Here is a tiny trained network, its code and every weight. The questions are about switching its units off for an input and a class, where a switched-off unit gives its printed mean instead of its output.

import numpy as np


def w(rows, s, z=0):
    codes = np.array(rows[::2]) - 128.0
    scale = np.full(codes.shape[1], s)
    scale[-1] = z or s
    return codes * scale


def f(y):
    return y / 2 * (1 + np.tanh(0.7978845608 * (y + 0.044715 * y**3)))


def log_softmax(a):
    a = a - a.max(-1, keepdims=True)
    return a - np.log(np.exp(a).sum(-1, keepdims=True))


def net(x, mask):
    res = np.array(x, float).reshape(1, 8) / 4 @ E
    y = f(res @ A[0][:, :-1].T + A[0][:, -1])
    res = res + np.where(mask, y, B[0][:, -1]) @ B[0][:, :-1]
    return log_softmax(res[-1] @ U[:, :-1].T + U[:, -1])


A, B = {}, {}
E = w([
[142,124,111,176,141],'x0',
[254,33,114,94,132],'x1',
[109,120,100,91,229],'x2',
[204,203,111,57,137],'x3',
[72,64,172,57,128],'x4',
[143,168,209,77,115],'x5',
[144,117,231,162,190],'x6',
[124,120,160,97,127],'x7',
],0.0091)
A[0] = w([
[128,146,120,188,137,146],'neuron 1',
[140,148,58,133,48,131],'neuron 2',
[166,128,74,156,134,215],'neuron 3',
[160,168,37,147,122,186],'neuron 4',
[135,161,69,100,113,172],'neuron 5',
[141,144,27,129,92,148],'neuron 6',
[131,144,216,97,84,164],'neuron 7',
[151,138,124,98,53,166],'neuron 8',
[139,81,132,151,72,96],'neuron 9',
[150,39,117,171,116,165],'neuron 10',
[55,155,109,183,142,183],'neuron 11',
[136,142,166,203,109,117],'neuron 12',
[195,146,214,61,116,191],'neuron 13',
[23,98,124,126,133,160],'neuron 14',
[191,128,132,116,202,212],'neuron 15',
[146,114,170,143,115,149],'neuron 16',
[144,91,111,166,120,142],'neuron 17',
[89,153,103,164,139,167],'neuron 18',
[153,151,131,123,204,142],'neuron 19',
[76,134,132,165,140,152],'neuron 20',
[116,81,144,94,107,144],'neuron 21',
[25,156,120,118,119,158],'neuron 22',
[185,161,105,134,153,164],'neuron 23',
[134,127,64,164,139,135],'neuron 24',
[59,106,219,127,98,253],'neuron 25',
[116,153,57,143,111,161],'neuron 26',
[121,8,195,116,115,180],'neuron 27',
[128,125,76,126,87,168],'neuron 28',
],0.014,0.0046)
B[0] = w([
[159,123,52,169,160,163],'neuron 1',
[131,87,102,111,67,180],'neuron 2',
[253,153,143,144,119,185],'neuron 3',
[203,132,48,129,103,199],'neuron 4',
[139,105,46,50,102,172],'neuron 5',
[209,91,44,78,67,189],'neuron 6',
[55,248,199,218,76,209],'neuron 7',
[107,138,135,93,77,168],'neuron 8',
[155,132,137,107,158,160],'neuron 9',
[175,46,166,149,158,196],'neuron 10',
[53,94,106,232,150,207],'neuron 11',
[120,157,116,178,97,179],'neuron 12',
[126,204,168,131,106,237],'neuron 13',
[26,74,96,127,121,210],'neuron 14',
[236,147,175,100,221,219],'neuron 15',
[120,151,216,145,100,161],'neuron 16',
[146,74,139,121,128,159],'neuron 17',
[134,77,30,139,189,173],'neuron 18',
[168,187,108,103,160,186],'neuron 19',
[76,91,89,171,180,177],'neuron 20',
[158,98,178,169,136,164],'neuron 21',
[42,135,57,116,142,213],'neuron 22',
[206,165,90,73,195,183],'neuron 23',
[212,154,123,189,67,168],'neuron 24',
[7,127,178,140,104,251],'neuron 25',
[120,45,40,132,87,172],'neuron 26',
[135,122,234,109,126,234],'neuron 27',
[175,99,64,123,50,162],'neuron 28',
],0.0068,0.013)
U = w([
[143,111,85,220,132,98],'0',
[36,97,91,152,157,161],'1',
[162,241,101,32,255,122],'2',
[167,87,78,61,32,2],'3',
[141,14,218,120,161,134],'4',
[94,234,204,163,23,192],'5',
],0.0092,0.00075)

Each question gives the input, the list of numbers given to net, and the class t.
The units are the neurons (one row each of A and B). Each row of codes is followed by its name. A weight is (code - 128) times the scale printed after its matrix; where a second scale follows, it is the last column's (A, B and U).
mask holds one flag per neuron, in row order. A switched-off neuron (its flag False) gives its mean, the last column of its row in B, instead of its output. The means were averaged over made-up inputs and are rounded, as every weight is.
A unit's drop is (log p(t) with every unit on - log p(t) with that unit switched off) / (log p(t) with every unit on - log p(t) with every unit switched off).
The circuit of an input: a set's keep is (log p(t) with only the set's units on - log p(t) with every unit switched off) / (log p(t) with every unit on - log p(t) with every unit switched off). Starting from the 12 units with the biggest drops (on a tie, the unit counted first), units are removed one at a time, each time the one whose removal leaves the highest keep (on an exact tie, the one counted first), for as long as the keep stays at least 0.8.
units of the circuit, in order: the units of the circuit, biggest drop first
unit that matters most: the unit with the biggest drop
k most important neurons: the k neurons with the biggest drops, biggest first
drop of u: that unit's drop, to one decimal
input [3,5,7,-6,-6,-2,0,8], class 4: unit that matters most => neuron 10
input [7,7,-4,3,-4,-4,6,-1], class 2: units of the circuit, in order => [neuron 23; neuron 15]
input [-4,-3,-8,-1,5,-8,-4,6], class 1: 2 most important neurons => [neuron 14; neuron 22]
input [7,7,5,-1,1,-7,-2,4], class 4: 2 most important neurons => [neuron 10; neuron 15]
input [6,8,-1,8,-4,-4,0,5], class 2: 2 most important neurons => [neuron 15; neuron 23]
input [-5,7,2,7,-8,1,-2,-8], class 3: 2 most important neurons => [neuron 6; neuron 2]
input [-8,6,-8,-1,5,-6,-2,1], class 4: 2 most important neurons => [neuron 27; neuron 10]
input [3,0,0,-7,-3,-6,7,3], class 4: 2 most important neurons => [neuron 10; neuron 27]
input [-8,-4,4,4,7,4,-6,0], class 5: 2 most important neurons => [neuron 7; neuron 18]
input [1,4,-3,0,4,7,0,-4], class 5: drop of neuron 16 => 0.0
input [-3,8,1,-4,-4,8,-5,5], class 5: drop of neuron 8 => 0.1
input [0,5,-6,3,-3,0,5,-8], class 2: drop of neuron 15 => 0.1
input [-5,3,1,4,-3,-6,0,2], class 3: drop of neuron 6 => 0.2
input [-8,-7,7,2,-3,-4,-7,-4], class 3: units of the circuit, in order => [neuron 6]
